Below are the code and all the weights of a small trained network. Each question names an input and a class and asks about switching units off, where a switched-off unit gives its printed mean instead of its output.

import numpy as np


def w(rows, s, z=0):
    codes = np.array(rows[::2]) - 128.0
    scale = np.full(codes.shape[1], s)
    scale[-1] = z or s
    return codes * scale


def norm(h):
    return h / np.sqrt((h * h).mean(-1, keepdims=True) + 1e-5)


def f(y):
    return np.maximum(y, 0)


def log_softmax(a):
    a = a - a.max(-1, keepdims=True)
    return a - np.log(np.exp(a).sum(-1, keepdims=True))


def net(x, mask):
    res = np.array(x, float).reshape(1, 2) / 4 @ E
    u = 0
    for l in range(2):
        y = f(norm(res) @ A[l][:, :-1].T + A[l][:, -1])
        res = res + np.where(mask[u : u + 5], y, B[l][:, -1]) @ B[l][:, :-1]
        u += 5
    return log_softmax(norm(res)[-1] @ U[:, :-1].T + U[:, -1])


A, B = {}, {}
E = w([
[160,174,148,168,24,83,44],'x0',
[105,69,39,206,171,25,4],'x1',
],0.0039)
A[0] = w([
[171,128,175,175,12,148,61,178],'0.n1',
[150,255,166,78,17,60,50,55],'0.n2',
[118,151,208,171,52,129,147,5],'0.n3',
[149,46,100,200,123,77,56,67],'0.n4',
[202,137,223,165,43,109,59,147],'0.n5',
],0.0047,0.0028)
B[0] = w([
[175,206,65,114,56,179,131,255],'0.n1',
[223,31,160,148,253,115,118,246],'0.n2',
[196,107,113,133,105,195,37,176],'0.n3',
[20,124,174,136,149,83,202,230],'0.n4',
[145,217,107,160,36,126,44,248],'0.n5',
],0.006,0.0046)
A[1] = w([
[85,142,200,132,64,164,165,100],'1.n1',
[104,84,72,172,108,28,47,33],'1.n2',
[63,3,116,161,173,35,72,13],'1.n3',
[132,171,119,189,65,53,44,4],'1.n4',
[163,100,15,100,103,167,53,85],'1.n5',
],0.006,0.0022)
B[1] = w([
[88,91,115,134,165,92,103,178],'1.n1',
[57,173,108,90,103,169,180,238],'1.n2',
[254,73,139,177,133,115,62,254],'1.n3',
[33,152,108,124,127,86,172,244],'1.n4',
[121,104,173,87,167,139,180,200],'1.n5',
],0.0095,0.0045)
U = w([
[54,87,170,71,176,166,174,251],'0',
[244,200,147,102,81,177,97,54],'1',
[204,40,116,178,183,84,85,147],'2',
[10,187,92,164,97,62,129,72],'3',
],0.014,0.0015)

Each question gives the input, the list of numbers given to net, and the class t.
The units are the neurons (one row each of A and B). Each row of codes is followed by its name. A weight is (code - 128) times the scale printed after its matrix; where a second scale follows, it is the last column's (A, B and U).
mask holds one flag per neuron, layer by layer. A switched-off neuron (its flag False) gives its mean, the last column of its row in B, instead of its output. The means were averaged over made-up inputs and are rounded, as every weight is.
A unit's drop is (log p(t) with every unit on - log p(t) with that unit switched off) / (log p(t) with every unit on - log p(t) with every unit switched off).
The circuit of an input: a set's keep is (log p(t) with only the set's units on - log p(t) with every unit switched off) / (log p(t) with every unit on - log p(t) with every unit switched off). Starting from all 10 units, units are removed one at a time, each time the one whose removal leaves the highest keep (on an exact tie, the one counted first), for as long as the keep stays at least 0.8.
circuit, biggest first: the units of the circuit, biggest drop first
top k neurons: the k neurons with the biggest drops, biggest first
top k neurons in layer l: the k neurons of layer l with the biggest drops, biggest first
drop when u is switched off: that unit's drop, to one decimal
input [3,8], class 3: circuit, biggest first : 1.n2
input [0,-3], class 0: top 4 neurons in layer 0 : 0.n2, 0.n5, 0.n1, 0.n4
input [0,-5], class 0: top 4 neurons : 1.n3, 0.n5, 1.n1, 0.n1
input [-1,-1], class 0: top 3 neurons : 1.n3, 0.n2, 0.n5
input [1,8], class 3: top 3 neurons : 0.n2, 1.n2, 1.n4
input [4,1], class 3: top 2 neurons in layer 1 : 1.n4, 1.n3
input [-5,1], class 2: top 3 neurons : 0.n1, 0.n5, 1.n2
input [0,-6], class 0: top 2 neurons in layer 0 : 0.n5, 0.n1
input [0,-8], class 0: drop when 0.n4 is switched off : -0.1
input [4,8], class 3: drop when 1.n2 is switched off : 0.1
input [-8,2], class 2: drop when 0.n1 is switched off : 2.2
